Below are the code and all the weights of a small trained network. Each question names an input and a target symbol and asks about switching units off, where a switched-off unit gives its printed mean instead of its output.

import numpy as np


def w(rows, s, z=0):
    codes = np.array(rows[::2]) - 128.0
    scale = np.full(codes.shape[1], s)
    scale[-1] = z or s
    return codes * scale


def f(y):
    return np.maximum(y, 0)


def softmax(a):
    e = np.exp(a - a.max(-1, keepdims=True))
    return e / e.sum(-1, keepdims=True)


def log_softmax(a):
    a = a - a.max(-1, keepdims=True)
    return a - np.log(np.exp(a).sum(-1, keepdims=True))


def net(x, mask):
    ids = ['αβγδεζηθπστφψ'.index(c) for c in x.split()]
    T = len(ids)
    res = E[ids] + P[:T]
    r = res
    for j in range(3):
        rows = slice(3 * j, 3 * j + 3)
        q, k, v = (r @ M[0][rows].T for M in (Q, K, V))
        z = softmax(np.where(np.tri(T) > 0, q @ k.T / 3**0.5, -1e9)) @ v
        o = O[0][rows]
        res = res + np.where(mask[j], z, o[:, -1]) @ o[:, :-1]
    y = f(res @ A[0][:, :-1].T + A[0][:, -1])
    res = res + np.where(mask[3:19], y, B[0][:, -1]) @ B[0][:, :-1]
    return log_softmax(res[-1] @ U[:, :-1].T + U[:, -1])


Q, K, V, O, A, B = {}, {}, {}, {}, {}, {}
E = w([
[149,136,122],'α',
[136,120,119],'β',
[163,84,110],'γ',
[149,118,111],'δ',
[141,94,108],'ε',
[135,82,109],'ζ',
[156,61,109],'η',
[143,48,111],'θ',
[93,59,120],'π',
[66,100,117],'σ',
[67,161,95],'τ',
[100,199,92],'φ',
[136,121,9],'ψ',
],0.014)
P = w([
[118,124,140],'0',
[112,107,121],'1',
[107,96,103],'2',
[111,85,79],'3',
[112,76,59],'4',
[106,67,38],'5',
[111,58,20],'6',
[113,56,1],'7',
],0.0075)
Q[0] = w([
[94,98,44],'H1',
[105,84,28],'H1',
[162,159,206],'H1',
[161,109,172],'H2',
[167,46,69],'H2',
[92,181,136],'H2',
[124,252,234],'H3',
[154,180,138],'H3',
[180,117,36],'H3',
],0.022)
K[0] = w([
[121,135,23],'H1',
[115,131,2],'H1',
[136,122,225],'H1',
[98,85,213],'H2',
[111,75,87],'H2',
[157,209,143],'H2',
[172,142,187],'H3',
[182,118,144],'H3',
[117,85,44],'H3',
],0.02)
V[0] = w([
[81,202,123],'H1',
[140,43,127],'H1',
[124,195,131],'H1',
[119,65,144],'H2',
[221,162,118],'H2',
[60,82,140],'H2',
[247,72,140],'H3',
[60,218,137],'H3',
[186,164,147],'H3',
],0.011)
O[0] = w([
[95,57,127,81],'H1',
[129,212,137,215],'H1',
[132,66,118,53],'H1',
[97,173,182,207],'H2',
[197,146,76,49],'H2',
[70,131,177,212],'H2',
[249,111,159,95],'H3',
[64,160,70,41],'H3',
[169,134,93,3],'H3',
],0.012,0.005)
A[0] = w([
[135,218,2,102],'N1',
[87,208,100,204],'N2',
[235,116,40,130],'N3',
[242,150,156,54],'N4',
[219,167,86,254],'N5',
[166,172,75,236],'N6',
[80,140,113,170],'N7',
[174,134,223,113],'N8',
[103,118,85,120],'N9',
[105,119,89,122],'N10',
[123,65,48,236],'N11',
[123,83,32,221],'N12',
[86,162,125,193],'N13',
[140,37,105,138],'N14',
[125,72,64,212],'N15',
[125,215,213,199],'N16',
],0.0085,0.0045)
B[0] = w([
[246,99,195,145],'N1',
[119,150,78,215],'N2',
[81,94,26,154],'N3',
[211,199,82,172],'N4',
[181,114,85,185],'N5',
[200,119,72,163],'N6',
[132,137,97,206],'N7',
[140,107,187,186],'N8',
[138,110,142,155],'N9',
[139,104,145,153],'N10',
[134,64,150,177],'N11',
[130,85,167,172],'N12',
[118,144,90,213],'N13',
[187,110,178,150],'N14',
[136,75,155,167],'N15',
[112,188,161,254],'N16',
],0.012,0.009)
U = w([
[153,77,46,35],'α',
[130,122,129,156],'β',
[156,163,45,104],'γ',
[133,147,47,151],'δ',
[144,147,111,225],'ε',
[143,144,151,168],'ζ',
[166,156,131,108],'η',
[167,139,225,3],'θ',
[77,157,254,69],'π',
[62,210,32,201],'σ',
[59,79,54,155],'τ',
[128,45,208,151],'φ',
[136,103,110,122],'ψ',
],0.008,0.0034)

Each question gives the input, a string of symbols that net reads in full, and the target symbol t.
The units are the heads (3 rows each of Q, K, V and O) and the neurons (one row each of A and B). Each row of codes is followed by its name. A weight is (code - 128) times the scale printed after its matrix; where a second scale follows, it is the last column's (O, A, B and U).
mask holds one flag per unit, heads first, then neurons. A switched-off unit (its flag False) gives its mean, the last column of its rows in O or B, instead of its output. The means were averaged over made-up inputs and are rounded, as every weight is.
A unit's drop is (log p(t) with every unit on - log p(t) with that unit switched off) / (log p(t) with every unit on - log p(t) with every unit switched off).
The circuit of an input: a set's keep is (log p(t) with only the set's units on - log p(t) with every unit switched off) / (log p(t) with every unit on - log p(t) with every unit switched off). Starting from the 12 units with the biggest drops (on a tie, the unit counted first), units are removed one at a time, each time the one whose removal leaves the highest keep (on an exact tie, the one counted first), for as long as the keep stays at least 0.8.
units of the circuit, in order: the units of the circuit, biggest drop first
most important unit: the unit with the biggest drop
k most important neurons: the k neurons with the biggest drops, biggest first
heads that matter: for each layer, one digit per head in row order, 1 if its drop is at least 0.15 and else 0, layers parted by /
drop of u: that unit's drop, to one decimal
input ε ζ ε η π π β η, target π: units of the circuit, in order	[H2 H3 N16 H1]
input ψ β γ γ, target φ: units of the circuit, in order	[H1 N2 N4]
input θ π τ ε, target τ: units of the circuit, in order	[H1 H3 N16]
input ε γ τ ε, target τ: units of the circuit, in order	[H3 H1 N16]
input γ φ τ, target φ: heads that matter	110
input π σ α γ π τ φ β, target φ: units of the circuit, in order	[H1 N14]
input σ π γ β, target π: heads that matter	010
input θ θ α γ ε τ α, target τ: units of the circuit, in order	[H3 H1 N16]
input γ γ θ σ ζ γ γ θ, target θ: units of the circuit, in order	[H3 N8 H1]
input σ γ θ, target σ: most important unit	H1
input φ ε β, target φ: heads that matter	110
input θ β π φ β γ σ π, target σ: heads that matter	100
input γ α γ, target γ: 2 most important neurons	[N4 N3]
input σ γ γ, target σ: heads that matter	101
input α β φ, target φ: heads that matter	110
input γ β φ θ, target φ: heads that matter	100
input β σ β ζ θ γ, target θ: heads that matter	011
input β π σ ε η, target σ: most important neuron	[N2]
input ε η θ π β γ, target π: drop of H3	0.4
input φ ε γ, target φ: drop of N4	0.1
input τ α γ, target τ: drop of N16	0.1
input γ ζ σ π φ σ, target φ: most important neuron	[N14]
